Here is a tiny trained network, its code and every weight. The questions are about switching its units off for an input and a target symbol, where a switched-off unit gives its printed mean instead of its output.

import numpy as np


def w(rows, s, z=0):
    codes = np.array(rows[::2]) - 128.0
    scale = np.full(codes.shape[1], s)
    scale[-1] = z or s
    return codes * scale


def f(y):
    return np.maximum(y, 0)


def softmax(a):
    e = np.exp(a - a.max(-1, keepdims=True))
    return e / e.sum(-1, keepdims=True)


def log_softmax(a):
    a = a - a.max(-1, keepdims=True)
    return a - np.log(np.exp(a).sum(-1, keepdims=True))


def net(x, mask):
    ids = ['αβδζηθλμσφψ'.index(c) for c in x.split()]
    T = len(ids)
    res = E[ids] + P[:T]
    q, k, v = (res @ M[0].T for M in (Q, K, V))
    z = softmax(np.where(np.tri(T) > 0, q @ k.T / 2**0.5, -1e9)) @ v
    res = res + np.where(mask[0], z, O[0][:, -1]) @ O[0][:, :-1]
    y = f(res @ A[0][:, :-1].T + A[0][:, -1])
    res = res + np.where(mask[1:25], y, B[0][:, -1]) @ B[0][:, :-1]
    return log_softmax(res[-1] @ U[:, :-1].T + U[:, -1])


Q, K, V, O, A, B = {}, {}, {}, {}, {}, {}
E = w([
[7,47,169,44],'α',
[108,118,137,163],'β',
[140,130,166,180],'δ',
[120,175,162,150],'ζ',
[6,59,108,109],'η',
[82,106,138,173],'θ',
[197,119,186,201],'λ',
[85,30,112,175],'μ',
[184,104,170,204],'σ',
[112,107,132,177],'φ',
[244,175,226,201],'ψ',
],0.011)
P = w([
[43,50,58,195],'0',
[149,149,201,253],'1',
[201,66,170,137],'2',
[153,51,166,153],'3',
[89,65,160,152],'4',
[52,95,161,166],'5',
],0.0077)
Q[0] = w([
[145,36,157,254],'head 0',
[207,80,66,56],'head 0',
],0.0079)
K[0] = w([
[96,79,204,41],'head 0',
[255,200,209,182],'head 0',
],0.0083)
V[0] = w([
[179,214,255,131],'head 0',
[231,148,80,216],'head 0',
],0.0092)
O[0] = w([
[72,180,174,80,4],'head 0',
[10,199,87,176,1],'head 0',
],0.012,0.0089)
A[0] = w([
[85,165,3,141,169],'neuron 0',
[95,160,97,167,65],'neuron 1',
[102,86,141,105,132],'neuron 2',
[97,112,91,136,34],'neuron 3',
[120,123,147,53,88],'neuron 4',
[112,83,56,113,95],'neuron 5',
[122,106,100,5,93],'neuron 6',
[64,172,71,155,40],'neuron 7',
[158,142,178,180,94],'neuron 8',
[121,174,39,92,2],'neuron 9',
[147,176,110,66,27],'neuron 10',
[76,83,93,93,114],'neuron 11',
[172,196,37,90,3],'neuron 12',
[204,129,138,149,132],'neuron 13',
[103,93,77,226,169],'neuron 14',
[175,157,91,135,133],'neuron 15',
[85,91,179,197,157],'neuron 16',
[136,121,102,153,55],'neuron 17',
[82,163,95,177,124],'neuron 18',
[182,69,149,117,136],'neuron 19',
[87,168,184,134,81],'neuron 20',
[136,170,123,59,44],'neuron 21',
[120,154,137,119,2],'neuron 22',
[97,99,202,94,141],'neuron 23',
],0.012,0.0091)
B[0] = w([
[192,141,220,69,138],'neuron 0',
[37,143,130,97,131],'neuron 1',
[148,149,91,112,160],'neuron 2',
[177,165,34,215,129],'neuron 3',
[82,140,162,211,137],'neuron 4',
[112,121,157,191,150],'neuron 5',
[69,95,149,192,149],'neuron 6',
[46,166,14,82,131],'neuron 7',
[172,163,171,131,150],'neuron 8',
[205,17,44,218,128],'neuron 9',
[48,6,40,226,128],'neuron 10',
[191,164,132,142,142],'neuron 11',
[86,174,191,20,128],'neuron 12',
[80,76,97,122,199],'neuron 13',
[110,170,192,161,180],'neuron 14',
[43,86,108,174,138],'neuron 15',
[180,208,163,116,171],'neuron 16',
[118,81,40,168,131],'neuron 17',
[105,156,171,58,137],'neuron 18',
[79,179,81,108,254],'neuron 19',
[65,54,22,136,129],'neuron 20',
[121,136,174,164,128],'neuron 21',
[225,24,22,215,128],'neuron 22',
[209,156,93,99,160],'neuron 23',
],0.011,0.025)
U = w([
[131,105,144,144,119],'α',
[102,152,132,87,118],'β',
[162,116,116,129,154],'δ',
[122,166,103,109,48],'ζ',
[178,104,150,87,153],'η',
[139,145,67,203,115],'θ',
[145,110,146,102,97],'λ',
[151,120,116,149,88],'μ',
[2,49,83,171,193],'σ',
[92,187,75,96,3],'φ',
[99,81,104,21,176],'ψ',
],0.0092,0.0057)

Each question gives the input, a string of symbols that net reads in full, and the target symbol t.
The units are the heads (2 rows each of Q, K, V and O) and the neurons (one row each of A and B). Each row of codes is followed by its name. A weight is (code - 128) times the scale printed after its matrix; where a second scale follows, it is the last column's (O, A, B and U).
mask holds one flag per unit, heads first, then neurons. A switched-off unit (its flag False) gives its mean, the last column of its rows in O or B, instead of its output. The means were averaged over made-up inputs and are rounded, as every weight is.
A unit's drop is (log p(t) with every unit on - log p(t) with that unit switched off) / (log p(t) with every unit on - log p(t) with every unit switched off).
The circuit of an input: a set's keep is (log p(t) with only the set's units on - log p(t) with every unit switched off) / (log p(t) with every unit on - log p(t) with every unit switched off). Starting from the 12 units with the biggest drops (on a tie, the unit counted first), units are removed one at a time, each time the one whose removal leaves the highest keep (on an exact tie, the one counted first), for as long as the keep stays at least 0.8.
units of the circuit, in order: the units of the circuit, biggest drop first
most important unit: the unit with the biggest drop
top k neurons: the k neurons with the biggest drops, biggest first
drop of u: that unit's drop, to one decimal
input α η δ, target σ: most important unit => neuron 13
input α ψ θ α δ, target ψ: units of the circuit, in order => (head 0; neuron 13; neuron 14; neuron 19)
input η ψ ζ η λ, target σ: units of the circuit, in order => (neuron 13; head 0; neuron 23)
input α μ η, target σ: units of the circuit, in order => (neuron 16; neuron 8; neuron 0)
input α α η β η φ, target σ: top 3 neurons => (neuron 13; neuron 23; neuron 15)
input α μ ψ, target σ: units of the circuit, in order => (neuron 13; neuron 15)
input α λ δ σ, target σ: units of the circuit, in order => (neuron 13; neuron 15; neuron 23)
input α μ φ θ, target σ: units of the circuit, in order => (head 0; neuron 13; neuron 23; neuron 15)
input α α α, target σ: units of the circuit, in order => (neuron 6; neuron 16)
input η μ β β η β, target σ: top 3 neurons => (neuron 23; neuron 13; neuron 15)
input α η φ μ ψ, target σ: units of the circuit, in order => (neuron 13; head 0; neuron 15)
input α ψ α ζ, target σ: top 2 neurons => (neuron 13; neuron 16)
input α ζ λ, target σ: top 2 neurons => (neuron 13; neuron 15)
input λ φ ψ λ, target φ: most important unit => head 0
input α φ ζ μ, target σ: drop of head 0 => 0.7
input α μ α β, target ψ: drop of neuron 5 => 0.2
input α α μ α δ, target ψ: drop of neuron 7 => 0.0
input σ ψ ψ σ, target φ: drop of neuron 13 => 0.1
